Stage of each row:
[-81,37,-106,54,-235,-98,120,162,-381,-430,-37,177,-468,-237,-439,85,13,24,-38,35,-250,240,-16,-169,278,-192,-212,-348,181,-34,-156,-159,209,-85,-418]  26
[209,-203,-90,-47,302,277,-25,-246,397,11,-453,-207,645,457,245,-184,-73,20,74,481,469,342,147,-181,-438,637,-24,477,63,65,160,44,-280,-121,653]  10
[-144,77,-136,-19,-109,-44,369,-165,-202,-174,196,175,-386,-563,-515,396,149,227,197,-59,146,150,-17,83,239,159,131,-260,84,25,-20,20,186,-153,-95]  22
[430,-134,-138,20,-357,20,81,307,-576,-424,-62,185,-373,-362,-116,88,-120,125,-137,169,-299,273,4,-92,86,-306,-492,-335,-226,-215,-89,-355,156,-33,-473]  29
[206,-200,52,-221,-14,-83,319,308,-120,-104,-138,193,30,-77,205,154,-108,16,258,-202,-353,612,177,-306,-140,-261,-206,-336,-15,-126,-449,-113,271,-103,-252]  14
[-137,-217,-44,123,360,121,-92,412,632,50,-550,-263,372,680,549,-294,-335,20,269,417,-229,527,240,-395,-205,72,-125,-82,393,350,-270,124,-128,1,345]  4
[-360,169,-104,99,84,156,145,-371,108,-211,-98,11,10,-29,-486,88,152,58,81,220,435,213,-7,-18,102,501,108,179,404,165,115,132,-36,-162,146]  21
[185,-26,37,-150,-81,-474,126,256,-394,55,21,84,-421,-396,-401,189,55,-96,193,-289,-413,250,-61,-135,268,-219,54,-359,-219,10,-316,-194,443,-192,-308]  20
[-290,-84,-163,89,423,-20,147,-168,698,228,9,-255,-90,22,-101,194,15,447,458,346,282,-29,95,51,104,618,456,-193,240,434,294,243,-227,-164,784]  3
[-126,-82,-86,82,518,-37,-165,-242,692,252,-305,-407,253,436,-75,-139,6,150,267,499,364,35,58,-83,-45,772,341,245,205,413,344,151,-298,-205,875]  6
[-192,-249,-211,-98,212,-77,311,-76,410,8,16,-47,-205,-47,-102,205,11,340,371,134,105,23,152,-189,34,311,397,-373,220,172,25,179,-139,-111,680]  4
[154,47,14,81,210,52,-249,-130,93,55,-475,-255,441,338,-113,-262,-20,-242,-40,382,269,347,-32,-109,-152,478,-101,527,24,180,71,-72,-18,-156,190]  19
[329,-245,-31,-304,-77,-124,385,66,-250,-76,6,213,-81,-323,-36,272,19,82,217,-210,-126,373,112,-203,-134,-74,-18,-279,-214,-218,-266,-132,224,-144,-12]  15
[486,-287,96,-117,247,-198,-185,473,137,223,-516,-222,385,433,470,-257,-267,-179,179,160,-411,532,137,-357,-263,-63,-218,36,-227,90,-307,-194,130,-115,115]  10
[-25,130,-87,69,187,-19,-91,-474,85,50,-165,-201,124,-16,-560,-13,192,-41,24,322,540,27,-115,80,56,742,224,450,36,205,335,18,-74,-234,404]  20
[-370,84,27,-44,339,-134,73,-369,369,-68,-130,-84,-11,252,-483,28,204,50,232,89,267,175,45,-188,125,568,285,59,444,204,178,108,-72,-291,366]  13
[-44,6,18,-9,229,152,144,-188,269,-15,-192,-40,291,115,3,80,11,117,225,188,274,426,100,-57,-141,433,-25,148,187,114,62,47,-42,-176,174]  15
[-362,204,-163,107,30,100,247,-468,32,-202,126,48,-240,-356,-683,294,232,236,134,185,502,35,-59,158,245,552,228,33,296,164,265,133,-23,-194,162]  23
[-42,-340,-134,-30,170,-77,57,473,360,-30,-397,-135,34,398,338,-174,-273,-2,232,214,-396,342,214,-470,-131,-130,4,-349,246,197,-380,52,-8,19,349]  1
[195,40,-236,62,-131,-63,-63,-385,-342,-221,7,-60,-313,-349,-756,63,197,66,-192,357,406,-211,-170,116,192,504,84,190,-178,-1,429,-173,-67,-178,226]  26
[379,-257,-110,-371,-129,-180,433,-179,-343,-82,128,222,-201,-503,-313,356,156,112,163,-226,95,140,52,-140,-99,119,171,-214,-305,-284,-89,-128,171,-175,204]  15
[314,18,-96,30,-185,-341,-45,119,-493,-82,91,-9,-563,-527,-578,174,71,74,-18,64,-194,-31,-162,99,356,-4,-52,-252,-353,23,117,-301,244,-175,-237]  26
[16,-62,-164,32,-319,32,32,126,-458,-666,-200,202,-362,3,-381,-108,-19,-78,-265,191,-196,249,18,-347,140,-200,-378,-215,250,-181,-126,-235,61,-39,-356]  28
[-100,-160,-179,-98,288,165,351,-434,470,26,29,-44,126,-68,-87,276,99,421,345,243,557,86,158,1,-144,693,357,3,155,105,285,207,-261,-178,779]  8
[531,-154,-32,-159,-193,-304,108,332,-538,73,-79,64,-193,-444,-127,146,-57,-113,93,-155,-357,315,-43,-92,32,-257,-129,-206,-486,-108,-343,-275,417,-105,-289]  21
[-188,36,14,-35,-42,-190,29,188,-195,-271,-287,82,-136,158,-321,-122,5,-285,21,-79,-302,442,21,-408,150,-161,-114,-121,342,45,-412,-68,270,-116,-305]  21
[-11,3,-273,-12,-233,81,259,-403,-357,-392,117,158,-365,-485,-696,248,209,169,-94,180,415,-81,-68,52,150,351,97,-26,40,-113,225,-46,-20,-123,133]  25
[-180,56,-255,15,-219,31,274,-365,-316,-456,161,199,-502,-454,-778,258,226,192,-59,126,317,-65,-61,10,267,287,102,-160,189,-71,203,-33,1,-139,31]  26
[144,-321,-236,-79,172,32,370,24,356,199,92,-78,-96,-317,170,347,-87,496,437,201,140,43,149,41,-101,305,303,-362,-157,155,80,119,-111,-69,670]  3
[269,38,-159,235,-103,258,-136,-116,-184,-312,-168,-71,-35,-111,-201,-31,-40,199,-195,585,280,133,-53,137,23,342,-377,174,-80,20,388,-219,-155,-94,-64]  29
[439,-445,-123,-172,123,-160,42,382,123,158,-320,-147,117,155,374,-85,-236,31,209,164,-288,266,162,-348,-239,-54,17,-204,-247,40,-269,-88,19,-24,460]  5
[432,-83,13,10,-47,-53,-150,361,-283,12,-448,-100,263,94,139,-204,-193,-292,-48,177,-245,521,-1,-191,-148,-116,-364,189,-236,24,-329,-233,243,-48,-258]  21
[79,-102,-152,-53,-292,46,139,143,-458,-480,-242,196,-148,-67,-248,-66,-46,-183,-165,67,-148,356,35,-341,-4,-210,-279,-97,134,-176,-339,-149,177,-6,-280]  24
[199,21,104,52,38,-239,-222,444,-194,43,-428,-128,84,188,-3,-224,-158,-334,43,66,-445,536,-23,-245,56,-198,-291,30,-57,153,-382,-202,336,-103,-392]  21
[589,-214,-37,-208,-211,-200,199,309,-529,38,-87,123,-86,-454,2,185,-79,-82,100,-156,-294,388,8,-115,-87,-257,-171,-183,-499,-184,-381,-262,381,-83,-256]  20
[367,-301,-134,72,343,136,-72,181,513,357,-343,-372,426,207,531,-71,-271,239,289,542,127,240,137,1,-313,417,27,120,-233,294,101,34,-198,-40,678]  4
[664,-525,-139,-185,26,-103,192,575,35,250,-199,-85,87,-145,635,105,-340,187,322,105,-412,347,198,-207,-309,-244,-85,-395,-504,-12,-367,-134,114,27,313]  4
[95,-72,-31,-171,227,-230,35,-377,110,65,-99,-110,8,33,-466,53,199,12,138,81,302,28,-13,-126,5,574,308,155,-37,53,242,-44,-40,-280,511]  13
[148,-53,-161,25,-320,-26,137,109,-497,-501,29,212,-507,-356,-400,131,11,140,-119,123,-167,157,-13,-105,212,-164,-293,-351,-5,-165,-16,-251,118,-79,-362]  28
[143,74,37,203,-89,-219,-342,444,-302,-311,-304,-76,-354,153,-242,-244,-136,-106,-151,273,-525,307,-68,-197,316,-255,-496,-219,57,107,-52,-363,169,-123,-566]  29

Stage of each row:
[62,-8,87,-166,235,98,67,92,182,63,216,98,35,92,121,184,-67,-124,81,-90,4,106,-87,-101,-327,-213,-136,-21,147,-121,-159,46,-192,22,-22]  15
[0,173,87,-22,81,134,-56,90,-57,-149,55,-77,122,93,213,-19,95,149,62,20,24,-130,49,121,211,124,-17,287,-114,66,-205,141,79,213,-188]  6
[43,110,225,-284,-447,-221,314,236,76,5,214,135,-128,181,-10,26,-76,-92,-34,-212,71,162,222,-402,263,-120,262,284,-14,415,-415,274,360,180,74]  12
[-86,127,140,67,-92,20,-108,-13,-209,-121,-81,-117,0,-27,170,53,47,143,-16,61,-37,-185,50,96,311,246,8,262,-257,89,-100,156,231,72,-33]  4
[145,98,182,177,-95,-19,-102,-101,-360,-38,-133,-238,-144,-226,257,250,113,-88,-12,-49,-184,-349,-50,43,174,468,-156,274,-461,47,-82,206,253,-191,-41]  5
[-466,-22,130,359,-264,-83,-324,-123,42,284,-127,-126,-127,34,-78,471,-229,13,99,216,-72,31,-180,-88,184,-166,-61,-107,-164,-207,131,-120,-22,-459,410]  18
[-32,102,65,67,119,92,-118,-22,-195,-171,-27,-116,62,-16,221,8,131,154,11,77,22,-187,-8,223,142,223,-102,253,-155,-31,-84,80,79,119,-155]  4
[-7,105,188,3,-206,-50,54,155,69,146,147,-50,-60,143,58,236,-35,-122,113,-95,7,45,-16,-214,163,-87,8,194,-113,129,-278,109,69,-89,13]  13
[118,181,203,111,20,121,-98,48,-131,11,-7,-198,17,-33,243,242,65,-73,107,-54,-136,-253,-68,9,164,255,-142,251,-329,51,-202,179,87,-90,-137]  8
[-38,45,70,-174,35,3,26,-25,-157,-237,-34,68,19,-53,176,-141,40,211,-124,25,5,-95,155,106,154,153,91,215,-68,66,-87,197,220,324,-36]  3
[143,152,282,-114,6,70,36,63,-113,-42,48,-25,7,-48,221,193,-34,-125,3,-138,-142,-172,18,-111,-19,208,-72,156,-216,152,-222,267,201,-7,-56]  9
[126,-226,-419,503,285,-4,-250,-258,78,321,-60,-329,-252,-208,137,366,225,-66,235,109,-124,-148,-333,146,-28,-58,-330,110,-179,-698,138,-216,-600,-367,47]  19
[-182,-22,9,21,228,50,-156,-139,-275,-230,-85,-31,52,-79,171,-102,121,266,-91,202,98,-138,-30,375,35,177,-128,157,-42,-146,84,-23,44,170,-92]  1
[-167,-297,-372,203,-195,-473,13,-345,-185,-50,-80,-33,-430,-226,-144,77,76,71,-148,174,135,37,-53,28,-149,-57,-95,52,130,-340,196,-135,12,-251,355]  22
[-237,75,188,-151,277,234,-98,135,279,49,191,152,222,252,73,181,-211,26,117,53,58,166,-102,-25,-274,-368,-106,-146,236,-120,-103,-27,-206,63,32]  15
[-171,-302,-419,76,160,-243,-49,-325,18,-76,-50,73,-230,-193,-67,-3,25,179,-113,203,74,66,-64,120,-278,-215,-104,-76,263,-513,235,-140,-232,-35,292]  22
[179,144,0,-95,255,233,-22,110,122,-44,77,-61,144,52,274,-30,112,116,126,-61,-104,-150,47,58,226,43,21,291,-133,-50,-259,204,-131,330,-237]  8
[-378,-141,106,-18,-514,-343,-18,-147,61,183,-144,149,-307,-93,-161,254,-344,36,-137,67,-136,154,115,-357,231,-206,287,-107,-77,-10,92,109,287,-165,649]  18
[-43,185,274,99,-268,-25,-86,28,-223,-26,-83,-156,-52,-35,160,205,-9,-1,11,-18,-122,-214,48,-66,360,290,23,274,-378,210,-178,232,343,-90,23]  7
[81,-248,-289,-116,252,-103,116,-122,171,5,141,129,-172,-88,46,45,29,-12,-16,-26,43,147,-41,-33,-393,-267,-97,-35,271,-383,22,-50,-305,80,132]  19
[-41,-66,-89,-71,-87,-106,114,91,245,125,192,67,-106,148,-11,81,-10,-6,86,-46,92,212,24,-181,65,-329,85,136,136,-85,-191,1,-140,93,91]  16
[120,33,72,-83,-29,-17,116,136,152,128,192,5,-62,102,98,164,10,-124,111,-140,-6,70,-10,-195,38,-147,-12,180,-28,19,-279,112,-70,30,-38]  14
[191,131,123,-301,93,105,173,179,104,-109,182,95,94,98,202,-48,16,7,23,-172,-28,-16,138,-117,46,-19,82,238,3,156,-342,275,74,346,-159]  9
[-30,-142,-32,-119,8,-112,87,-41,156,99,97,134,-157,-27,17,162,-111,-65,-15,-52,-32,144,-6,-190,-182,-242,15,-41,122,-172,-46,45,-88,-12,232]  17
[191,47,-98,-60,286,92,45,24,-152,-244,109,-79,54,-5,274,-142,276,132,21,-15,114,-134,16,256,-11,179,-144,349,-19,-69,-176,76,-54,294,-331]  4
[-332,-229,-374,236,325,-102,-235,-332,-12,-100,-43,-14,-87,-87,-57,81,26,217,-24,340,170,31,-221,315,-411,-217,-304,-149,316,-607,303,-298,-354,-184,194]  22
[-241,-16,24,-363,-324,-298,253,48,-193,-378,66,247,-72,103,-28,-426,38,361,-280,58,298,165,367,37,326,-12,358,330,166,324,-160,162,490,567,60]  1
[87,-51,-110,94,416,91,-109,-156,-316,-219,-23,-136,10,-157,280,-64,291,142,-25,113,91,-223,-125,437,-139,277,-308,237,-83,-264,42,-48,-127,108,-284]  1
[-212,-249,-167,-160,-64,-309,111,-197,34,-96,36,239,-247,-109,-104,27,-153,66,-190,71,87,210,63,-105,-362,-254,35,-137,320,-223,123,-24,43,9,406]  20
[172,153,28,18,204,182,-45,92,-36,-85,84,-148,100,47,280,36,172,56,126,-47,-23,-190,-13,117,145,160,-108,326,-166,-19,-246,147,-66,172,-282]  7
[99,135,249,-87,34,97,20,117,34,60,104,-18,36,50,181,227,-51,-133,78,-123,-99,-74,-29,-140,-14,30,-74,123,-139,87,-250,194,55,-25,-54]  11
[-48,4,71,11,5,13,-14,71,155,169,136,-7,-44,106,62,256,-57,-93,122,-37,-4,91,-92,-129,-40,-205,-66,49,7,-94,-144,7,-130,-92,68]  15
[-181,233,350,-251,-141,52,46,175,-84,-243,102,123,150,185,105,-9,-140,104,-68,-17,82,9,156,-55,77,49,90,144,16,347,-251,233,389,213,-21]  7
[-59,200,318,76,-895,-389,195,219,-185,96,93,-147,-285,166,-65,215,2,-143,19,-151,79,21,181,-418,671,135,247,482,-365,583,-437,252,614,-165,112]  10
[120,-67,50,-195,-287,-258,288,99,99,101,191,111,-251,43,-8,114,-36,-165,-19,-195,28,177,108,-363,24,-170,130,179,27,131,-270,159,131,45,143]  15
[-180,-325,-465,67,-291,-521,100,-305,-23,-49,-76,74,-432,-183,-191,-101,46,208,-185,158,124,132,111,-65,114,-205,162,115,178,-295,141,-56,32,23,419]  22
[-1,169,262,-169,20,109,-9,75,-94,-152,15,30,91,8,204,64,-70,43,-38,-58,-85,-134,86,-22,55,162,10,147,-130,165,-185,255,246,150,-43]  7
[76,-289,-482,-25,66,-278,168,-140,153,-13,142,64,-286,-70,-25,-67,147,75,-16,11,143,176,24,-23,-155,-291,6,135,277,-372,-8,-97,-282,133,131]  20

Levels:
[-118,207,-146,-114,27,-87,-262,-75,-121,24,251,-64,39,70,-69,126,-78,148,-79,-27,193,31,-23,122,-150,26,-302,-221,111,-202,233,-370,130,156,-279]  3
[-118,-152,-140,-275,-436,240,254,-97,-121,236,267,135,80,93,28,92,-205,89,107,-491,-170,-16,-261,-360,-215,57,-282,-165,-76,-39,-80,139,5,89,146]  25
[172,129,35,110,36,90,162,-112,-84,63,12,20,56,-146,-108,106,76,-187,271,75,11,-361,162,-252,-419,-83,115,133,73,-149,-293,253,-95,-156,145]  22
[53,290,-60,-45,230,42,-51,19,-186,17,58,-73,20,39,-232,-5,71,-8,90,195,177,32,262,243,-190,-86,-162,-125,156,-117,-178,59,-119,-56,19]  17
[232,-47,170,240,-187,-124,-278,42,-27,47,-118,-33,-202,-137,186,147,33,-168,202,64,-306,-517,-262,-23,-279,40,422,-1,16,-66,280,33,146,5,102]  6
[-96,97,-92,-124,199,76,473,-162,183,-92,-18,-26,216,-95,-53,93,117,-110,79,237,276,32,494,-101,30,-183,-10,291,-189,-173,-444,171,30,-273,253]  24
[-51,65,-108,5,130,8,477,-74,218,54,-16,-26,106,-49,58,53,143,-220,245,188,153,-210,331,-96,-9,-186,114,271,-203,-148,-414,241,127,-214,314]  21
[-81,111,-244,127,26,-71,72,-167,101,11,90,-95,-77,-24,53,107,101,-189,123,188,218,-311,209,-60,-139,-168,18,148,-51,-194,-63,-185,209,-73,69]  1
[303,470,-19,157,268,214,-286,-58,-518,-16,63,-4,-100,-77,-499,12,168,-79,248,232,169,-232,398,32,-702,-116,-108,-187,473,-146,-305,124,-453,-150,-13]  18
[81,252,0,13,229,-2,86,-76,-98,10,33,-99,178,-114,-195,16,82,-81,123,180,181,-114,303,37,-274,-123,-72,37,137,-218,-259,135,-117,-116,-35]  20
[21,178,-51,-41,110,5,102,7,-34,110,118,-14,37,64,-83,72,10,-43,160,71,100,-90,81,85,-142,-28,-99,-48,25,-94,-150,101,55,-5,71]  18
[-110,96,-165,-126,182,154,508,-188,142,-139,-77,-45,172,-123,-89,20,187,-152,90,281,294,65,650,-94,36,-271,-4,308,-189,-170,-552,206,-73,-368,374]  25
[129,227,53,-20,78,-16,-129,7,-217,119,139,-49,90,2,-186,71,-76,27,102,-21,17,-108,-56,85,-332,39,-165,-182,221,-134,-8,66,-67,88,-146]  18
[-296,-188,-248,-236,-229,33,590,-50,219,192,16,-111,194,-2,219,-154,31,-108,103,-178,-24,28,112,-60,196,-234,-94,88,-306,-154,-293,248,130,-100,290]  23
[5,-108,96,-78,-157,-59,-192,144,-7,22,-98,-10,-186,83,164,111,-23,46,1,63,-218,-12,-234,218,68,92,164,-133,-117,39,298,6,153,52,143]  9
[102,122,86,71,73,-87,-280,26,-46,-84,-56,-29,-122,-45,22,163,70,-9,45,231,-3,-164,32,151,-137,23,181,-42,25,-95,191,-115,89,-39,25]  6
[-92,-140,39,-184,-163,-72,-56,179,44,72,-91,-84,-103,130,176,13,-68,64,-60,22,-197,150,-232,353,228,50,42,-158,-169,44,243,65,166,81,155]  12
[33,135,59,-105,127,-43,-159,100,-119,-21,-45,-116,-12,57,-103,26,-9,67,-52,190,26,154,50,386,-1,8,-75,-153,66,-43,75,33,-28,19,3]  14
[78,29,109,-57,-48,-42,-114,113,-51,101,37,9,-84,120,22,155,-101,34,63,24,-129,-44,-249,184,-59,138,12,-128,-15,32,163,75,138,114,69]  14
[47,370,1,-66,408,-33,-1,-46,-94,-57,83,-93,184,-22,-277,77,55,32,23,291,331,82,368,228,-166,-63,-199,-21,152,-198,-212,11,-74,-68,-113]  18
[-1,229,-92,-54,171,17,89,-10,-99,63,64,-94,92,6,-160,-34,70,-48,123,126,165,-17,248,159,-153,-129,-148,-66,87,-156,-224,104,-69,-67,33]  18
[-195,197,-209,-193,261,25,374,-53,108,13,86,-74,191,52,-90,-23,119,-29,69,188,344,155,453,138,92,-194,-214,71,-120,-187,-385,72,42,-148,125]  20
[245,47,213,126,24,8,-312,113,-143,-90,-214,-12,-259,-41,-26,149,86,-79,95,317,-173,-178,-25,200,-194,55,333,-31,60,48,148,120,-47,-94,198]  11
[187,61,283,-43,-67,-76,-554,113,-259,-20,7,15,-110,21,-52,241,-148,188,-88,19,-206,-19,-378,188,-252,265,47,-284,167,-7,492,-110,15,179,-201]  9
[-184,33,-274,-96,-246,-23,-134,-52,-104,170,251,-52,-85,119,76,15,-67,56,38,-225,20,-104,-158,17,-140,-43,-255,-262,33,-153,201,-274,159,169,-94]  3
[-86,-5,-136,-102,-405,-50,-357,-15,-249,266,330,-27,-58,106,69,60,-223,157,10,-454,-173,-160,-512,-43,-308,110,-308,-437,163,-141,447,-292,136,349,-298]  3
[25,98,-116,87,77,28,325,-21,85,109,-36,-48,-14,-31,20,-23,165,-255,311,165,63,-289,269,-17,-119,-203,131,149,-88,-116,-371,259,47,-179,324]  19
[-43,39,-192,55,-230,14,-131,-46,-68,157,216,52,-205,99,98,140,-19,-53,191,-141,-45,-341,-180,-134,-259,3,-33,-141,4,-93,150,-191,199,104,65]  3
[-14,14,-159,112,-247,-86,-155,-84,-80,156,128,-109,-90,-48,104,24,-25,-111,126,-135,-78,-380,-174,-74,-285,-83,-13,-108,79,-185,184,-160,141,102,-74]  2
[-79,85,-106,-80,102,33,388,-91,110,43,26,-46,165,-54,-22,24,93,-118,155,114,162,-76,307,-73,-52,-166,-26,164,-116,-173,-352,189,39,-169,188]  22
[56,112,-20,-12,119,113,311,-167,21,-72,-40,-13,152,-166,-116,88,115,-149,143,187,152,-134,401,-188,-211,-157,56,236,-36,-171,-395,223,-94,-264,219]  24
[91,310,-115,167,163,-36,-270,-165,-173,-78,103,-90,-67,-95,-185,128,97,-83,77,239,248,-276,258,8,-404,-109,-51,-15,233,-235,14,-248,-23,-52,-142]  2
[-114,-10,-209,58,-141,-85,71,-51,155,101,99,-27,-129,48,221,95,51,-136,170,9,26,-309,-27,-38,-24,-96,81,41,-163,-121,61,-151,316,5,157]  3
[90,64,-144,284,-119,-60,-38,-166,10,72,54,-74,-164,-110,67,128,81,-288,239,104,15,-588,24,-207,-375,-134,187,143,49,-170,-2,-91,156,-47,81]  1
[3,28,55,-78,-32,-105,118,62,110,201,166,28,64,125,98,191,-155,6,129,-80,-56,-119,-279,47,-20,137,-49,-38,-104,-40,71,82,295,160,30]  17
[-83,-137,55,-137,-146,-93,-114,148,76,14,-107,-61,-125,82,220,63,-16,56,-47,66,-178,71,-187,291,201,50,141,-107,-188,10,281,-9,204,39,148]  9
[175,251,72,49,190,79,45,-137,-168,-26,38,-14,159,-168,-256,124,55,-78,146,155,145,-197,274,-156,-450,-61,-19,78,185,-203,-269,159,-187,-146,-28]  22
[-349,-251,-96,-425,-277,-97,81,219,138,172,28,-111,-6,282,287,-65,-170,207,-183,-183,-178,430,-358,457,502,69,-210,-279,-309,51,318,-16,296,213,97]  12
[-188,-26,-128,-190,-44,-48,381,-52,111,125,26,-172,287,-70,68,-124,10,-51,35,-70,64,47,147,42,69,-188,-142,40,-126,-222,-212,173,54,-63,41]  22
[53,177,-54,108,263,-30,351,-62,168,6,-64,-59,65,-81,-18,51,197,-263,271,335,189,-263,410,12,-75,-201,177,271,-105,-152,-413,237,83,-239,283]  19
